Here is a tiny trained network, its code and every weight. The questions are about switching its units off for an input and a class, where a switched-off unit gives its printed mean instead of its output.

import numpy as np


def w(rows, s, z=0):
    codes = np.array(rows[::2]) - 128.0
    scale = np.full(codes.shape[1], s)
    scale[-1] = z or s
    return codes * scale


def f(y):
    return y / 2 * (1 + np.tanh(0.7978845608 * (y + 0.044715 * y**3)))


def log_softmax(a):
    a = a - a.max(-1, keepdims=True)
    return a - np.log(np.exp(a).sum(-1, keepdims=True))


def net(x, mask):
    res = np.array(x, float).reshape(1, 5) / 4 @ E
    y = f(res @ A[0][:, :-1].T + A[0][:, -1])
    res = res + np.where(mask, y, B[0][:, -1]) @ B[0][:, :-1]
    return log_softmax(res[-1] @ U[:, :-1].T + U[:, -1])


A, B = {}, {}
E = w([
[218,27,22],'x0',
[15,100,2],'x1',
[131,127,131],'x2',
[130,127,131],'x3',
[84,10,227],'x4',
],0.0062)
A[0] = w([
[239,146,197,13],'neuron 1',
[210,55,90,6],'neuron 2',
[58,36,204,102],'neuron 3',
[69,195,184,15],'neuron 4',
[76,40,218,97],'neuron 5',
[166,253,80,86],'neuron 6',
[77,221,224,58],'neuron 7',
[129,145,130,80],'neuron 8',
[197,61,84,72],'neuron 9',
[211,77,79,70],'neuron 10',
[68,200,190,85],'neuron 11',
[236,75,86,81],'neuron 12',
[159,219,109,3],'neuron 13',
[150,214,79,97],'neuron 14',
[101,73,139,19],'neuron 15',
[62,40,164,134],'neuron 16',
[20,98,59,45],'neuron 17',
[147,228,46,143],'neuron 18',
[184,53,83,68],'neuron 19',
[16,70,39,57],'neuron 20',
[251,121,222,15],'neuron 21',
],0.0076,0.0035)
B[0] = w([
[94,221,2,184],'neuron 1',
[82,124,97,161],'neuron 2',
[172,105,38,207],'neuron 3',
[65,102,76,166],'neuron 4',
[163,103,53,204],'neuron 5',
[158,70,50,228],'neuron 6',
[81,99,95,222],'neuron 7',
[126,125,118,115],'neuron 8',
[81,128,128,174],'neuron 9',
[53,106,140,179],'neuron 10',
[67,71,96,198],'neuron 11',
[46,107,135,197],'neuron 12',
[131,113,52,149],'neuron 13',
[152,99,98,194],'neuron 14',
[129,136,62,116],'neuron 15',
[173,135,60,192],'neuron 16',
[141,205,101,206],'neuron 17',
[161,88,110,254],'neuron 18',
[94,134,127,170],'neuron 19',
[131,212,129,234],'neuron 20',
[122,209,64,206],'neuron 21',
],0.011,0.0044)
U = w([
[130,255,95,81],'0',
[37,77,114,77],'1',
[215,67,78,62],'2',
[141,132,133,246],'3',
[147,127,132,240],'4',
[179,126,205,112],'5',
[150,140,210,57],'6',
],0.014)

Each question gives the input, the list of numbers given to net, and the class t.
The units are the neurons (one row each of A and B). Each row of codes is followed by its name. A weight is (code - 128) times the scale printed after its matrix; where a second scale follows, it is the last column's (A, B and U).
mask holds one flag per neuron, in row order. A switched-off neuron (its flag False) gives its mean, the last column of its row in B, instead of its output. The means were averaged over made-up inputs and are rounded, as every weight is.
A unit's drop is (log p(t) with every unit on - log p(t) with that unit switched off) / (log p(t) with every unit on - log p(t) with every unit switched off).
The circuit of an input: a set's keep is (log p(t) with only the set's units on - log p(t) with every unit switched off) / (log p(t) with every unit on - log p(t) with every unit switched off). Starting from the 12 units with the biggest drops (on a tie, the unit counted first), units are removed one at a time, each time the one whose removal leaves the highest keep (on an exact tie, the one counted first), for as long as the keep stays at least 0.8.
units of the circuit, in order: the units of the circuit, biggest drop first
most important unit: the unit with the biggest drop
k most important neurons: the k neurons with the biggest drops, biggest first
input [-8,8,1,-4,1], class 0: most important unit -> neuron 17
input [5,7,-2,1,6], class 0: units of the circuit, in order -> (neuron 20; neuron 17)
input [-3,0,-6,-4,-6], class 2: units of the circuit, in order -> (neuron 6; neuron 18; neuron 20)
input [-7,-6,5,6,-3], class 1: 3 most important neurons -> (neuron 11; neuron 7; neuron 4)
input [1,-4,5,-6,6], class 2: units of the circuit, in order -> (neuron 5; neuron 3)
input [-2,0,-5,2,6], class 2: units of the circuit, in order -> (neuron 3; neuron 5)
input [1,-2,-3,-4,-7], class 2: units of the circuit, in order -> (neuron 6; neuron 18)
input [-2,1,0,3,7], class 2: units of the circuit, in order -> (neuron 3; neuron 5)
input [-6,1,2,-5,1], class 1: units of the circuit, in order -> (neuron 11; neuron 7)
input [-1,-6,-5,-5,6], class 0: 4 most important neurons -> (neuron 21; neuron 1; neuron 6; neuron 18)
input [6,-1,-5,-1,-3], class 1: 2 most important neurons -> (neuron 12; neuron 10)
input [-6,0,-5,6,-2], class 1: 3 most important neurons -> (neuron 11; neuron 7; neuron 4)
input [2,-7,-7,4,7], class 0: units of the circuit, in order -> (neuron 21; neuron 1)
input [4,8,-2,5,1], class 0: units of the circuit, in order -> (neuron 20)
input [3,8,2,8,5], class 0: 2 most important neurons -> (neuron 20; neuron 17)
input [6,-8,-8,2,-8], class 0: 2 most important neurons -> (neuron 1; neuron 21)
input [8,7,-2,0,-6], class 1: 2 most important neurons -> (neuron 10; neuron 12)
input [-4,-7,0,0,5], class 0: 2 most important neurons -> (neuron 21; neuron 1)
input [4,-5,-3,2,-8], class 2: 2 most important neurons -> (neuron 6; neuron 18)
input [-1,8,6,-4,6], class 0: most important unit -> neuron 20
